Rows, each with roughly how far along a hidden order it lies (0 to 30):
[ -7   3  -3  -8   0   4   2  -3  -3   7   7   0   2  -7   1   2 -11]
14
[ 12   1   2  10  -4   1  -1   6   2   4   0 -10   5   9 -14   0  12]
9
[ 10  -7   1  10   2  -7  -5   1  -1  14 -19  -7   1  16 -12  -3  14]
14
[-11  -6   0   3   8 -16   4   0   4 -10  38  15 -11  -5  20  -5   0]
27
[  8   0   0   6  -3   3  -4   2   0  10 -31  -9   9   1 -16   1   7]
9
[  6  -5   3  15   2 -11  -4   5   7  -3  -2   0  -5   2   1  -4  17]
19
[ -6   0   5  11   3 -10   1   6   6 -21  34  13 -11  -2  20  -4  10]
24
[ -1  10  -1  -8  -6  -2   1   1  -7  -9  -4  -3   4 -13  -1   5 -11]
9
[ -1  -6   1   5   5 -10   0   0   5   9   7   6  -4   8 -14  -3   6]
21
[ -7   2   3   5   1  -3   2   2   0 -19  33  10  -8  -9  16  -1   0]
21
[  5   5  -1  -8  -7  16   0   0  -7  -2 -13  -5   7 -11  -9   5 -13]
6
[-1 -4 -5 -5  4 -6  1 -6  0 18 -8 -3  2  3 -6 -1 -7]
16
[ -6  10  -2 -11  -5  13   3  -1  -7  -8  10   0   1 -16   3   5   2]
11
[ -9  -9   2   5   9 -19   3   0   7 -12  40  16 -14   1  22  -7   8]
30
[-3 -7 -2  2  6 -9  1 -3  2  8 10  4 -4  6  2 -5  8]
21
[ -8  -4   2   4   6 -14   3   4   6 -16  35  15 -12  -1  21  -5   6]
27
[-10   3  -2  -8   1   3   5  -4  -3 -11  23   9  -4 -13  -3   1 -14]
19
[ 14   7  -3  -9  -9  19  -2  -2  -8   6 -48 -16  15  -3 -23   8 -13]
0
[ -7   7   1  -5  -3   6   3   2  -3 -18  25   5  -3 -16  12   3  -6]
16
[  6  -4   6  19   2 -11  -5   8   7  -8  -5   2  -4  13   1  -5  20]
19
[  4   3   1  -1  -3   5   0   1  -2  -1 -12  -5   4   3  -5   2   1]
10
[  5  -3  -5  -6  -1   5  -1  -5  -2  27 -32 -10   9   6 -19   2 -14]
9
[ -5   1   1  -5  -3   9   0   1  -3 -16  10   2   1 -12   7   2  -9]
14
[ 2 -7  1  9  5  0 -1  3  6 -5  5  3 -5  7  4 -4 13]
21
[ -5   4  -8 -16  -2  12   4  -9  -8  16 -12  -4   9 -11  -8   5 -23]
9
[ 1  4  2  1 -4  4 -1  3  2 -6  5 -1  0 -2  0  1  0]
12
[  8  -6   2  11   2  -8  -4   3   6   6 -11  -2  -1  15  -4  -3  13]
16
[-10  -9   1   6   9 -19   4  -1   7 -11  43  17 -16   3  23  -6   8]
30
[  4  -4   6  15   3 -11  -3   8   6 -12  12   6  -8   9   6  -5  20]
21
[-10  -9   1   4  10 -17   4  -2   7 -10  39  16 -14   1  22  -6   7]
30
[ 10   7  -4  -8 -10  19  -3  -1 -10  16 -23 -17  14   0 -23   7 -10]
0
[  7   6   0  -2  -6  11  -3   2  -5   6 -25 -12   9  -1 -15   4  -4]
5
[-18  -1 -11 -27   3   7  11 -16  -8  12  22   7  -1 -18   6   3 -33]
19
[  0   7   6  10  -4   0  -1  11   4 -27  21   4  -5  -5  12   1   6]
16
[ 14   7   9  18  -7   3  -8  15   3 -21  -9  -5   0   7  -2  -1  23]
10
[ 15   3   7  22  -3  -5  -8  12   6 -13 -20  -7   0  16  -8  -1  27]
11
[ 11  -5   4  15   2  -7  -6   2   6   6 -22  -5   2  18 -11  -3  22]
14
[  2  -6   8  22   5 -18  -3  10  11 -22   3  11 -13   6  14  -7  25]
26
[  4   4  -4  -9  -5  14   0  -3  -6  17 -28 -14  11  -2 -18   4 -11]
5
[  8   6   0   0  -6  12  -3   1  -3   6 -28 -11   8   0 -15   5  -1]
5
[ -4   9   0  -9  -6  11   2   4  -5 -13   9   0   3 -18   4   5 -12]
11
[  7 -11  -1   9   5 -11  -3  -3  -3  23 -18  -3   2  17 -12  -4  11]
17
[ -4   1  -5 -11  -1   2   4  -7  -5  12   3  -3   5  -8  -2   3 -16]
12
[ 9 -5  4 14  2 -8 -5  6  6  0 -9 -3 -3 15 -5 -4 20]
16
[ -5   2  -4 -11   0   5   4  -4  -3   4   5   1   2  -8   0   0 -14]
14
[ -1  -9   0  10   5 -15   0   0   7   3  13   4  -5  10   0  -5  12]
24
[  6   6   1  -1  -6  10  -3   1  -4   7 -25 -12   9   0 -14   3  -2]
5
[ -7 -18 -16 -19  11  -5   7 -24  -3  62 -31  -5   9   7 -19  -2 -25]
17
[  5   9   1  -5  -9   0  -2   2  -7   1 -21   0   9  -5 -10   6  -8]
4
[-2 -5 -2 -6  5 -6  4 -6  1  1 20  9 -3 -5 11  0 -5]
22
[-10   1   1  -3   4  -3   4   0   2 -13   1  10  -7  -8  15  -1  -3]
21
[ -9  -9   3   8   9 -20   2   1   9 -15  42  16   0   1  22   0  12]
30
[-2 -1  1  0  0 -1  1  1  0 -6  6  5 -3  0  5 -2  3]
17
[-12  -4  -2  -6   6  -1   6  -5   3 -11  30  12  -9  -7  16  -2  -6]
24
[-3  4 -1  0 -1  5  2 -1 -2 -5  5  1  0 -7  3  1  0]
14
[  2   1   3   5  -1  -4  -2   5   1 -12   4   0  -1   2   2   0   9]
15
[  5  -4  -1   2   1  -2  -2  -2   1  14 -14  -6   4  -1  -9  -1   2]
14
[ 0  7  0 -5 -5  9  0  1 -4 -1 -9 -5  5 -6 -5  4 -8]
9
[  9  -6   6  17   2  -9  -5   8   7 -11   1   2  -2  13   0  -3  21]
19
[-1  0 -1 -2  0  0  1 -1 -1  5  2 -1  0 -1  0  0 -3]
15
[ 14  -2   4  14  -1  -3  -8   8   5   1 -26  -6   2  14 -11  -2  19]
11
[ -2  -1   6  10   2  -7   0   7   5 -24  26   9  -9   1  18  -3  14]
22
[  3  -6   3   9   3 -10  -3   2   5   2  -3   1  -3  11   1  -4  15]
19
[ -8  -7   3   6   9 -23   3   3   8 -12  42  16 -14   2  23  -6   6]
30
[ -1  -6   0   3   5 -10   2  -2   4   2   6   4  -3   6   5  -4   5]
21
[-1 -6  0  2  5  0 -1 -1  4  2 10  4 -4  6  5 -3  7]
21
[  1   1   0   1   3  -1   4  -1   2 -12  30   0  -8  -8  15  -1  -5]
21
[ 11  -6   3  12   2  -7  -6   4   5   8 -22   1   1  17 -17   3  20]
14
[ 0  0  0  1 -1 -2  0  2  0 -3 -2  2  0  0  1  1 -1]
15
[  7   6  -3 -11  -9  20   2  -4  -9  20 -37 -16  15  -3 -25   7 -15]
0
[ 1  0  2  4 -1  0 -2  2  1 -7  0  0 -1  0  0  0  4]
15

Next part:
[-16 -24 -18 -29 -24 -28 -34 -16 -26 -29 -28 -25 -41 -33 -15 -28 -19 -40
 -22 -34 -29 -15 -27 -20 -37 -18 -32 -21 -24 -29 -27 -21 -22 -31 -39 -31
 -19 -40 -30 -36 -31 -30 -34 -35 -31]
8
[-25 -24 -17 -30 -24 -37 -32 -16 -33 -46 -25 -26 -32 -42 -19 -27 -29 -38
 -26 -26 -28 -24 -30 -24 -33 -22 -31 -18 -18 -27 -19 -21 -17 -13 -27 -26
 -16 -20 -17 -20 -13 -16 -10 -10  -7]
6
[-19 -25 -18 -31 -25 -35 -35 -17 -30 -35 -29 -26 -39 -37 -17 -29 -21 -40
 -24 -32 -30 -17 -26 -20 -31 -12 -18  -8  -8  -6  -5   1   1   2  10  15
  12  19  17  25  22  27  24  26  25]
22
[ -6  -2   0  -2  -1  -8  -4  -2  -9 -19  -4 -10  -8 -19 -10 -13 -19 -24
 -18 -12 -25 -25 -29 -26 -31 -23 -31 -17 -18 -30 -22 -25 -22 -17 -38 -40
 -25 -38 -33 -42 -30 -38 -28 -30 -24]
4
[ -5  -1  -2  -7  -5 -10  -9  -5 -15 -23 -15 -19 -24 -35 -18 -27 -27 -45
 -26 -28 -29 -22 -29 -24 -34 -23 -32 -19 -20 -29 -24 -22 -22 -22 -39 -39
 -24 -39 -32 -40 -30 -32 -31 -32 -27]
20
[-8  3  4  5  6 -1  8  5  4 -8 14  8 23  4  1  9 -4 13  3 25 13 -1  9  8
 27  6 18 14 16 13 19  6 11 25 18  9  4 23 13 13 19 14 24 27 23]
26
[ -1  13  10  13  12   3  11   5  -1 -14   9   2  16  -8  -4   0 -13   0
  -6  16   3 -10   0  -2  18   0  12  13  14  10  17   4  10  27  20   7
   3  24  11  13  18  13  24  24  20]
13
[ 0 -1  0  0  1  4  4  2  5  9  5  8 12 16  8 12 13 20 15 17 23 19 25 23
 39 20 34 18 22 29 26 24 23 24 41 34 21 35 28 32 27 29 26 25 20]
18
[ -7   3   4   4   5  -2   6   3   1 -10   9   5  18   3   1   7  -3  14
   5  27  15   3  17  14  39  13  30  20  25  24  28  17  20  37  37  24
  12  37  27  25  27  23  32  32  28]
28
[-13 -22 -16 -30 -25 -33 -35 -16 -30 -34 -28 -25 -36 -31 -12 -17 -10 -18
  -8 -13  -9   1   0   4   4   9  13   8  11  20  16  19  18  16  32  33
  19  31  25  30  21  23  19  17  13]
16
[-28 -21 -13 -22 -13 -26 -16  -6 -15 -28  -1  -7   4 -11  -5  -2 -12   3
  -6   9  -2 -12  -7 -10  -1 -11  -8  -3  -5 -17 -10 -19 -15  -6 -31 -37
 -25 -31 -32 -42 -28 -37 -26 -28 -23]
9
[  3   4   4   8   9  18  17  10  20  30  17  20  23  31  14  21  19  28
  18  17  20  16  18  14  16  11  10   3   2   2  -1  -2  -4  -9 -11 -11
  -7 -16 -14 -16 -16 -18 -21 -21 -20]
19
[ 20  28  22  36  30  37  43  21  39  51  42  42  60  54  24  37  25  44
  27  39  35  18  29  23  35  13  19  12  10   8   6  -2   0   3  -6 -12
 -11 -13 -15 -21 -15 -21 -18 -19 -17]
0
[ -2  11   9  10  12   8  15   7   7  -5  13   5  18  -2  -3   0 -14  -4
 -10   4 -12 -19 -19 -21 -23 -22 -28 -14 -17 -30 -20 -27 -22 -12 -39 -45
 -30 -36 -35 -44 -27 -35 -27 -28 -23]
1
[ -2   2   2   3   4   4   7   4   8   8  10   8  12  13   5  11   5  14
   9  13  12   5  10   8  17   5  10   6   7   6   6   2   1   3   1  -4
  -4  -5  -5  -9  -8 -11 -10  -9  -9]
18
[-8 -5 -2 -4 -3 -5 -2  0 -2 -6  5  0  8  2  0  4 -1  4  2 10  6  0  5  3
  8  1  6  5  7  4  6  3  3  8  5  2  1  6  4  3  6  4  9 10 10]
19
[-11 -18 -13 -26 -22 -33 -34 -17 -30 -37 -28 -26 -39 -36 -17 -25 -18 -31
 -17 -25 -20 -11 -16 -11 -15  -3  -4  -1   1   6   5   7   9   8  21  21
  14  20  19  24  18  21  17  18  14]
23
[  4   3   0  -2  -4 -10 -11  -6 -14 -16 -12 -13 -20 -19  -9 -11  -9 -14
  -8  -6  -4  -1   1   4  12   7  16  12  14  24  22  21  23  27  42  40
  24  44  33  39  34  34  34  33  26]
18
[-17 -15 -13 -26 -20 -35 -30 -14 -31 -43 -21 -25 -28 -38 -18 -23 -24 -29
 -22 -15 -21 -19 -19 -15 -14  -9  -8  -3   0  -3   1  -2   2   9   7   3
   1  11   8   8  12   9  16  15  15]
12
[ 0  5  4  6  6  1  7  3  3  1 10  9 16 11  5 12  5 19 12 29 24 14 27 23
 48 21 38 25 29 33 30 22 23 32 44 35 21 44 32 34 32 29 32 30 25]
25
[-22 -17 -14 -26 -18 -35 -29 -13 -30 -47 -18 -21 -20 -34 -17 -19 -23 -22
 -17  -1 -12 -16  -9 -10   3  -6   1   5   8   3   9   1   6  19  12   1
   1  15   7   7  12   7  14  13  13]
15
[ -2  14  14  26  24  31  42  22  38  44  46  42  63  53  23  35  21  51
  28  51  45  21  39  32  62  23  45  28  31  31  29  15  16  26  19   5
  -1   7  -1  -5  -3 -10  -3  -5  -5]
14
[  2   6   4   4   4  -1   0   0  -3 -10  -1  -4   1  -6  -4  -2  -5  -1
  -1   6   2  -1   4   8  18   7  16  12  14  17  19  14  17  25  32  25
  15  34  24  31  28  27  30  32  28]
30
[-23 -23 -18 -31 -24 -35 -35 -16 -32 -43 -27 -27 -35 -39 -18 -27 -25 -42
 -26 -26 -27 -18 -19 -14 -15  -6  -3   2   4   7  10   9  12  16  25  22
  14  30  23  27  25  24  26  25  19]
14
[ -6  -4  -2  -4  -3  -7  -3  -2  -5 -11  -1  -3  -1  -9  -4  -4  -8  -7
  -5  -1  -6  -8  -8  -9  -9  -8 -12  -6  -6 -14 -10 -12 -12  -7 -22 -24
 -17 -23 -21 -28 -24 -25 -21 -23 -20]
27
[-22 -25 -17 -30 -24 -35 -35 -17 -31 -41 -26 -26 -34 -41 -18 -27 -26 -42
 -25 -27 -28 -22 -29 -24 -35 -20 -33 -17 -21 -26 -24 -23 -22 -22 -38 -37
 -25 -39 -32 -42 -32 -33 -28 -27 -20]
19
[ 4  8  5  8  6  3  3  2  2 -6  2  0  7  0  0  2 -2  5  3 12 10  6 13 13
 30 12 25 18 20 26 26 21 22 29 40 35 21 43 31 37 31 32 35 35 29]
19
[ 18  23  19  34  28  36  39  19  33  39  34  29  44  41  18  26  18  37
  19  29  25  12  20  13  24   7  10   5   4   0  -1  -6  -6  -6 -18 -23
 -16 -27 -25 -30 -26 -32 -29 -31 -27]
10
[-22 -14 -12 -20 -13 -29 -22  -9 -24 -36 -13 -16 -10 -29 -13 -13 -20 -16
 -14  -1 -10 -15 -11 -13   0  -8  -1   3   4   0   5  -3   3  14   4  -3
  -3   9   2   1   6   1  10  10   9]
2
[-30 -22 -16 -29 -21 -40 -34 -13 -27 -47 -13 -17  -8 -24 -10  -7 -17  -2
  -4  17   9  -1  12  11  37  12  30  23  27  27  30  18  21  36  35  20
  10  32  18  18  18  12  20  19  14]
0
[22 26 21 36 27 38 38 17 34 40 30 28 39 39 18 27 21 37 23 32 31 21 28 24
 38 18 27 15 17 18 15 12 11 13 14 11  7  6  5  3  2  1 -2 -3 -4]
20
[  6 -13 -13 -13 -14  -2 -15  -8  -3  16 -13  -4 -24  10   7   3  21   6
  13 -12  14  25  17  20   7  19  14   4   4  21   7  22  15  -6  24  36
  24  15  21  29  12  21   3   3   0]
9
[ 5 18 16 28 25 28 38 19 33 34 36 33 55 44 21 35 22 49 27 48 43 24 39 32
 62 24 43 26 29 31 31 20 22 31 34 23 11 31 20 22 23 20 26 28 24]
7
[10  1  1  5  2 16  8  4 14 31  8 14 10 29 15 18 25 27 23 13 26 28 29 28
 31 25 29 14 14 27 16 23 18  8 28 33 21 20 21 27 14 19  9  7  5]
13
